In the rows, zero is written as 128.
Known rows:
[122 103 131 131 131 140 131 135 131 131 134 123 134 125 118 113 136 138
  99 138 126 136 117 151 140 131 143 127 157 145 123 145 122]: J252
[119 111 122 151 111 125 122 108 143 153 151 156 133 115 139 123 130 136
 129 144 129 147 121 117 130 117 133 134 114 160 148 147 115]: J908
[ 87 109 137 159 133 143 125 122 240 116 139 128 148  89 135  86 157 128
 119 131 116 154 104 118 126  80 137 102 164 119 102 171 129]: J622
[124 125 133 140 134 146 132 136 159 130 130 106 134 107 122  97 135 119
 104 139 128 127 107 158 137 114 132 119 149 152 112 162 133]: J889
[145 141 115 151 110 129 125 145  68 167 142 124 124 128 163 136 123 131
 126 122 127 124 148 130 112 131 123 118 107 142 153 122 140]: J205
[108 111 134 151 102 135 124 120 143 123 161 160 138 120 135 123 136 140
 132 145 127 132 121 105 123 113 139 122 114 142 139 136 116]: J928
[120 117 107 152 114 130 123 105 152 169 153 161 122 110 154 123 128 139
 129 138 132 144 123 114 127 118 128 138 100 158 152 147 124]: J669
[101 130 145 136 128 134 125 113 159  84 142 128 135 120 140 101 155 125
 113 148 124 127 118 100 131 111 133 105 139 140 124 131 129]: J147
[120  90  96 143 141 116 122 115 158 149 157 163 128 102 156 113 138 151
 119 123 126 163 107 134 126 123 135 138 117 154 137 164 127]: J57
[118 123 145 138 104 148 128 138 110 116 149 134 132 124 128 131 133 129
 122 141 122 121 130 118 124 117 139 112 130 133 138 122 119]: J758
[135 178 141 138  99 173 134 138 104 170 133 118 109 124  99 147 112 126
 155 119 131 128 149 113 117 123 130 130 116 113 155 119 117]: J477
[115 128 149 135 128 122 124 120 146  99 143 124 134 137 154 118 156 129
 108 141 120 141 134 105 134 120 136 106 142 136 134 113 123]: J787
[110 116 133 144 105 140 124 124 139 117 159 152 137 121 135 119 142 137
 132 146 128 134 117  99 124 112 141 123 125 144 138 135 115]: J624
[100 140 123 105 143 130 131 118 143 103 132 130 132 113 112 114 145 138
 106 126 123 142 134 131 141 133 131 128 169 138 129 146 125]: J521
[129 156 150 140 121 142 133 145 107 113 157 111 124 127 139 120 128 109
 127 140 122 105 126 146 117 130 122 108 124 145 130 131 122]: J502
[156 139 120 148 110 132 127 150  67 154 140 117 118 132 156 134 116 129
 126 122 127 116 152 130 111 133 121 112 112 136 151 114 144]: J557
[100 131 133 132 157 119 125 132 176 120 145 124 146 132 138 112 139 141
 104 119 115 169 133 126 139 128 137 121 167 126 118 149 111]: J770

Facts:
J107 {δ=26, Φ=J205, η=a}
J11 {δ=376, ξ=J893 J338, Φ=J442, η=c}
J125 {δ=26, ξ=J557, Φ=J83, η=a}
J13 {δ=599, Φ=J758, η=a}
J134 {Φ=J961}
J146 {Σ=J779, δ=26, Φ=J83, η=d}
J147 {Σ=J268, δ=599, ξ=J885, Φ=J8, η=a}
J155 {Φ=J14}
J167 {δ=107, ξ=J822 J850, Φ=J558, η=b}
J171 {δ=376, Φ=J818, η=c}
J183 {Σ=J852 J325, δ=624, Φ=J272, η=c}
J191 {ξ=J13 J389, Φ=J6}
J2 {δ=583, Φ=J953, η=e}
J203 {δ=107, ξ=J183 J325, Φ=J370, η=b}
J205 {Φ=J353}
J207 {ξ=J269 J557 J600 J83 J479 J558, Φ=J14}
J21 {δ=624, Φ=J272, η=a}
J216 {Φ=J523}
J230 {δ=624, Φ=J312, η=e}
J252 {δ=107, Φ=J758, η=e}
J268 {Σ=J852, δ=624, Φ=J207, η=c}
J269 {δ=107, Φ=J442, η=c}
J27 {δ=26, Φ=J758, η=e}
J272 {Σ=J45 J852, ξ=J670 J107 J442, Φ=J928}
J282 {δ=376, Φ=J562, η=e}
J30 {δ=599, Φ=J14, η=a}
J306 {δ=599, Φ=J885, η=c}
J312 {Φ=J558}
J325 {Σ=J852, δ=376, Φ=J191, η=a}
J337 {δ=624, Φ=J779, η=b}
J338 {Σ=J337 J45 J739, δ=599, Φ=J71, η=e}
J344 {δ=107, ξ=J667 J312 J529, Φ=J155, η=e}
J353 {Σ=J272 J989}
J357 {δ=107, ξ=J953, Φ=J558, η=b}
J362 {δ=26, ξ=J953 J477, Φ=J529, η=b}
J364 {δ=26, Φ=J557, η=e}
J37 {δ=107, Φ=J529, η=b}
J370 {Φ=J558}
J38 {Φ=J6}
J389 {δ=26, Φ=J852, η=b}
J393 {Σ=J45 J469, δ=107, Φ=J779, η=b}
J397 {δ=107, Φ=J83, η=e}
J42 {Σ=J30, δ=107, ξ=J155, Φ=J663, η=d}
J425 {δ=599, Φ=J38, η=a}
J436 {δ=599, ξ=J953 J485 J667 J850 J325 J389, Φ=J852, η=b}
J442 {Σ=J469, Φ=J264}
J45 {δ=376, Φ=J818, η=c}
J469 {Σ=J30, δ=26, Φ=J207, η=b}
J476 {Φ=J898}
J477 {δ=599, Φ=J312, η=b}
J479 {δ=107, Φ=J904, η=e}
J485 {δ=624, Φ=J663, η=c}
J491 {δ=376, Φ=J6, η=a}
J502 {Σ=J469, Φ=J14}
J51 {δ=376, Φ=J927, η=a}
J513 {Φ=J928}
J521 {δ=376, Φ=J777, η=b}
J529 {Σ=J779}
J530 {δ=599, Φ=J529, η=b}
J534 {δ=107, ξ=J134 J530 J306 J739, Φ=J779, η=b}
J548 {δ=107, Φ=J953, η=b}
J556 {δ=107, Φ=J777, η=e}
J558 {Σ=J45 J852 J989}
J562 {Σ=J42, Φ=J928}
J57 {δ=107, ξ=J699 J183 J83, Φ=J818, η=c}
J575 {Φ=J14}
J58 {δ=26, ξ=J523 J860 J389, Φ=J370, η=a}
J589 {δ=599, Φ=J442, η=d}
J590 {δ=107, Φ=J370, η=d}
J6 {Σ=J30 J45}
J600 {δ=376, Φ=J502, η=a}
J612 {δ=26, Φ=J191, η=a}
J622 {Σ=J852, δ=599, ξ=J590 J898, Φ=J216, η=d}
J624 {ξ=J282 J983, Φ=J264}
J629 {Σ=J30 J852, δ=583, ξ=J477, Φ=J38, η=b}
J631 {δ=599, ξ=J893 J983 J502 J45, Φ=J928, η=a}
J635 {δ=583, Φ=J370, η=a}
J641 {δ=107, Φ=J370, η=b}
J643 {δ=624, Φ=J779, η=b}
J644 {δ=107, ξ=J817 J469 J961 J777, Φ=J71, η=d}
J663 {Φ=J529}
J667 {Σ=J822, δ=107, Φ=J575, η=e}
J669 {δ=107, ξ=J779 J850 J83, Φ=J442, η=c}
J670 {δ=107, Φ=J777, η=c}
J687 {Σ=J852 J989, δ=624, ξ=J134 J667, Φ=J71, η=d}
J693 {δ=26, ξ=J957 J641 J146, Φ=J216, η=d}
J699 {δ=107, Φ=J312, η=b}
J707 {δ=107, ξ=J370 J155 J269, Φ=J558, η=b}
J71 {Σ=J629 J45 J852, ξ=J530 J38, Φ=J14}
J716 {δ=107, Φ=J953, η=e}
J739 {δ=624, Φ=J205, η=e}
J757 {δ=599, Φ=J624, η=a}
J758 {Φ=J961}
J77 {δ=107, Φ=J442, η=d}
J770 {δ=376, Φ=J71, η=d}
J777 {Φ=J961}
J779 {Φ=J953}
J78 {Σ=J6, δ=599, Φ=J8, η=a}
J787 {δ=26, Φ=J852, η=d}
J788 {δ=599, Φ=J779, η=e}
J794 {δ=107, Φ=J928, η=a}
J798 {Σ=J558, δ=107, Φ=J849, η=d}
J8 {ξ=J370 J205 J667 J964 J389, Φ=J898}
J801 {δ=599, Φ=J83, η=c}
J817 {δ=624, Φ=J758, η=b}
J818 {ξ=J894, Φ=J353}
J822 {Σ=J78 J167 J989, δ=583, Φ=J953, η=c}
J823 {Σ=J77, δ=599, ξ=J13 J364 J822, Φ=J562, η=e}
J83 {Φ=J558}
J831 {Σ=J325, δ=583, Φ=J624, η=c}
J849 {Φ=J557}
J850 {Σ=J631, δ=107, Φ=J264, η=a}
J852 {Φ=J928}
J860 {δ=376, Φ=J83, η=c}
J861 {δ=583, Φ=J663, η=a}
J877 {δ=107, Φ=J8, η=a}
J878 {δ=107, Φ=J207, η=c}
J885 {Φ=J6}
J889 {Σ=J45, δ=107, Φ=J71, η=e}
J893 {Σ=J30, δ=107, Φ=J513, η=e}
J894 {δ=624, Φ=J312, η=d}
J901 {Σ=J30 J852 J687, δ=583, ξ=J171, Φ=J523, η=b}
J904 {ξ=J491 J37}
J908 {δ=107, ξ=J983 J83 J801, Φ=J191, η=a}
J927 {ξ=J205 J699 J557 J798, Φ=J898}
J928 {ξ=J134 J739}
J93 {δ=107, ξ=J27, Φ=J476, η=b}
J938 {δ=583, Φ=J191, η=e}
J957 {δ=107, Φ=J523, η=b}
J964 {Φ=J904}
J967 {δ=107, Φ=J370, η=b}
J979 {Σ=J45 J989, δ=26, Φ=J83, η=a}
J983 {δ=624, Φ=J852, η=b}
J984 {δ=107, Φ=J191, η=a}
J989 {Σ=J45 J852, δ=107, ξ=J817, Φ=J529, η=b}

Rows:
No name comes twice in this set of rows, the named rows included.
[133 198 157 170 113 142 132 121 229 198 179 120 106 119 118 127 130 105
 159 146 140 141 112 153 116 127 111 134  93 169 137 158  93]	J42
[140 175 163 142 136 142 137 147 133 131 148  93 109 125 129 118 128 106
 105 145 126 106 119 171 126 141 115 113 116 161 127 131 128]	J893
[ 81 126 150 161  97 164 126 119 217 113 138 131 145  89 128  92 144 117
 119 156 121 119 106 104 119  76 129 106 122 130 114 166 132]	J272
[111 147 149 135 135 131 129 121 138  95 145 121 123 128 145 103 150 117
 107 146 123 120 120 119 129 123 125 104 132 147 133 127 132]	J78
[ 96 113 131 130 125 133 122 104 158  93 152 160 138 128 151 107 158 137
 121 150 126 140 113  91 137 115 144 115 135 150 137 124 118]	J631
[121 143 156 141 114 143 130 136 127 112 155 128 127 124 129 120 142 119
 123 145 124 114 121 133 119 122 131 111 123 141 131 128 126]	J562
[138 146 130 154 115 141 129 143 104 142 146 122 125 124 154 122 132 123
 127 132 125 118 133 134 113 124 122 114 113 148 140 130 138]	J529
[113 175 161 146 127 145 134 137 166 111 170 115 118 117 135 105 149 107
 125 150 125 104 108 151 113 126 121 106 111 159 123 148 126]	J6
[108 130 119 181 111 144 121 110 220 151 132 131 135  89 159  93 136 118
 133 138 128 151 122  97 123  73 112 115 114 149 129 163 138]	J687
[103 107 142 155  97 157 126 136 145 125 124 127 146 103 130 113 131 123
 116 141 118 123 132 110 117  85 130 106 130 123 124 142 136]	J852
[150 162 134 174  99 158 129 135 173 210 135 104 111 117 131 143 111 117
 150 125 131 150 146 136 111 108 110 128 103 132 146 144 113]	J798
[ 96 110 126 146 139 152 130 134 178 107 125 113 135  77 129  89 134 117
 102 123 115 134 112 129 119  84 132 104 156 111 109 177 145]	J268
[108 131 148 149 107 153 130 136 140 118 143 125 136 115 133 113 132 116
 122 143 123 118 123 120 121 103 134 111 129 129 127 141 131]	J353

Now the same nodes, written a new way:
Known rows:
[151 130 117 119 137  82 131 135 146 119 128 125 147 113 112 109 137 134
 176 137 150 114 138 136 122 105]: J641
[145 119 111 122 129  91 133 138 141 119 128 122 148 114 113 112 131 139
 167 137 148 121 125 147 113 108]: J37
[143 170 122 127 140 113 153 123 143 116 137 112 120 117 128  89 148 134
 177 112 155  97 138 139 123 138]: J146
[146 140 144 129 129 191 149 124  99 138 138 179 128  92 109 160 175 130
 150 145  57 181 130 111 173  95]: J362
[135 175  95 109 130 136 186 107 162 122 115 109 161 168 183  68 191 175
 172 106 142 112 173 179 108 168]: J469
[145 128 114 125 134  96 119 134 151 127 140 123 127 135 110 120 141 150
 164 140 141 115 110 147 110 121]: J107
[174 149  79 144 109  96 106 120 145 115 107 185 158 143 130 123  92 151
 152 156 136 125 114 132  72 118]: J938
[147 174 118 145  97 202 141 133 135 107 157 140 153 139 128 125 165 118
 152 140  65 159 125 100 139 113]: J823
[109 139 128 143  92 167 129 148 169 128 166 130 154 148 118 143 154  71
 133 150  70 140 132 108 100 132]: J631
[139 126 114 120 113  91 127 124 146 124 132 107 128 137  86 105 133 149
 148 137 147 148 127 150 103  99]: J21
[162 134 112 117 115  99 128 120 129 109 124 130 130 123  87 101 137 179
 152 137 119 160 119 139 133  76]: J739
[150 122 111 117 131  92 119 138 137 109 125 120 141 131 106 120 139 134
 165 123 143 116 121 154 113 119]: J216
[152 123 110 118 130  92 120 137 137 108 124 121 141 130 104 121 139 134
 164 125 143 116 120 155 114 118]: J849
[131 120 108 121 113  93 115 150 164 101 139 103 156 147 112 115 136  96
 156 122 136 102 123 148  90 134]: J557
[134 132 126 130 111 161 132 142 128 114 142 135 158 124 111 151 163  81
 148 131  74 153 136 120 135 109]: J904
[115 130 124 133  91 163 128 155 156 108 153 120 172 141 119 147 158  46
 142 131  66 138 141 114 110 125]: J927
[147 182 100 154 124 223 146 135 117  95 142  99 133 110 139 114 162  72
 163 114  92 177 102  84 169 101]: J71

Rows:
No name comes twice in this set of rows, the named rows included.
[154 153  98 124 127 123 140 131 132 101 125 102 151 146 129 101 152 147
 174 110 160 118 137 155 114 134]	J562
[122 165 107 174 141  96 137 155 146  99 163 101 138 112 113 113 135 142
 172 106 164 116 105 131 107  84]	J45
[135 163  93 131 131 118 153 131 151  95 123 101 154 149 148  89 160 140
 168  93 143 115 136 160 109 130]	J502
[133 189  93 160 122 125 139 143 164  78 152 119 130 138 135  77 139 162
 164 102 129 114  90 122 116 105]	J338
[147 134 114 127 133 105 121 124 144 129 134 138 120 133 104 124 139 156
 155 143 135 129 109 146 111 118]	J13
[138 131 124 118 124  96 135 125 140 130 130 135 111 117 104 110 126 138
 151 127 141 107 118 155 104 138]	J589
[100 128 120 147  80 156 128 166 184 121 174  95 190 147 131 140 149  31
 134 151  72 134 146 107  89 125]	J908
[128 131 113 121 110  84 114 152 182 100 144  99 162 152 114 108 138  75
 163 123 133  88 137 136  89 137]	J83
[118 129 130 133 110 153 156 138 131 137 136 129 151  94 132 139 153  69
 139 132  66 150 140 124 134 106]	J644
[169 128 116 117 144 114 128 123 101 119 116 146 130 110  98 136 150 161
 166 126 131 145 119 150 143  96]	J953

Now the same nodes, written a new way:
Known rows:
[159 145 137 130 153 123 156 143  93 174 123 152 160 144 118 130  79 112
 122 167 112 140 142 155 130 120 115 101 151 142]: J207
[158 150 151 148 122 125 139 121 114 153 122 125 126 121 137 108 112 143
 123 166 129 149 150 175 134 128 106 118 128 114]: J14
[120 137 153 141 127 141 137 110 119 116 133 125 121 135 137 119 113 126
  86 140 115 143 126 151 108 101 107 142 141 110]: J155
[167  90 105 131 129  62  95 120 157  72 106 102 114 122 117  85  80 165
 111  63 140 161 123  88 128 103 129 141 217 132]: J469
[144 137 132 110 153 107 154 133 110 159 112 175 171 148 112 114 115 121
 175 130 125 117 112 148 157 116 128  97 136 144]: J344
[ 99 108 169 106 137 123 120 112 130 107 139 119 123 150 136 115 128 140
 129 113 138 139 110 133 118  98 121 153 117  97]: J600
[147 130 142 135 138 135 150 120 116 139 126 133 137 133 133 129  99 117
 104 163 109 134 134 148 122 115 118 120 142 124]: J264
[138 105 152  82 161 108 141 146 119 154 138 159 165 159 128 128 123 132
 175 146 124 130 129 147 151 121 144 101 125 135]: J58
[125 122 153 137 124 147 140 110 131 112 133 117 112 143 150 116 131 133
  85 147 105 142 125 149 104 101 123 132 151 115]: J370
[116 113 150 125 124 125 130 102 137  98 118 145 123 140 138 105 139 126
 131 113 127 116 101 132 116  99 126 135 125 110]: J364
[139 129 139 115 135 128 143 123 111 134 117 133 138 136 124 113 117 105
 127 143 107 125 122 144 137 109 119 113 138 128]: J337
[103 103 113 119 114 121 149  94 116  90 131 131 119 123 149  95 158 154
 138 100 116 123  91 114 118 108 117 150 133 106]: J957
[119 143 234 110 142 152  93 111 180 108 124  99 116 153 120 133 142 100
 101 134 133 121 122 172 118  64 142 133 144 116]: J894
[170 115 107 140 150  93 114 127 142 103 111 107 128 113 111 124  69 129
  96 133 114 170 155 110 142 118 133 125 199 152]: J6
[112 108 121  94 161 108 104 112 141 104 138 156 134 148 120 133 126 139
 158 121 123 163 149 114 157 118 145 123 138 150]: J979
[142 107 121 128 128  90  99 100 166  73 103 103 116 108 118  88 123 152
 135  84 139 138 112 107 143  99 138 143 182 130]: J893
[160 128  90 120 170  90 115 129 129 128 113 183 153 128  92 129  85 104
 164 131 116 156 163 106 171 128 145  95 152 178]: J629

Rows:
No name comes twice in this set of rows, the named rows included.
[ 69 123 122 119 159 139  90  73 142  69 150 166 108 132 115 152 142 116
 152 118 124 170 155  97 153 110 131 157  86 140]	J325
[140  95 130  98 157  98 107 129 133 112 129 124 135 130 113 127  88 131
 135 124 128 158 141 113 151 116 138 134 151 133]	J78
[150 163  98 145 160 110 128 119 116 154 126 173 142 131  98 150  83 114
 139 161 113 178 188 136 167 123 116 108 132 174]	J71
[126 126 171 124 133 126 121 100 151  98 115 142 129 141 126 107 135 112
 133 115 133 105 105 141 118  89 132 128 126 116]	J27
[ 91  65  64  94 100 113 167 119  59  88 156 111 109 134 195  80 184 213
 175 108 106 170 108  83 108 152 112 165 113  85]	J590
[ 97  76  46 129 103 125 187 100  50 108 157 112 107 111 183  89 126 186
  95 131  76 165 115 105 112 159  93 165 129  88]	J898
[131  90 114  88 150 107 160 141  93 152 137 163 157 140 135 123 118 140
 173 138 115 133 118 129 147 140 128 113 120 125]	J693
[114 150  62 128 173 112 121  99 111 111 124 223 154 131  95 147 131 106
 199 122 111 166 168  93 188 129 140 100 119 195]	J989
[143 133 111 143 134 115 128 108 123 114 107 183 132 126 117 119 122 107
 143 112 112 133 137 117 139 113 126 106 141 156]	J831
[112 133 242 113 144 143  83 100 191  93 124 113 121 147 110 130 142 100
 119 118 158 103 101 151 107  63 143 149 126 108]	J107
[161  89 139  86 155  84 113 158 113 117 124  94 141 157 118 119  80 126
 130 117 140 147 126 107 113 102 140 136 170 122]	J30
[125 139 109 124 149 102 113 109 128 107 110 165 145 142 109 114 121 126
 161 103 135 149 135 110 152 106 129 124 154 155]	J889
[124 111 153  91 150 133 134 130 110 139 128 109 143 133 123 125 116 118
 136 153 115 137 123 148 141 115 129 133 129 113]	J21

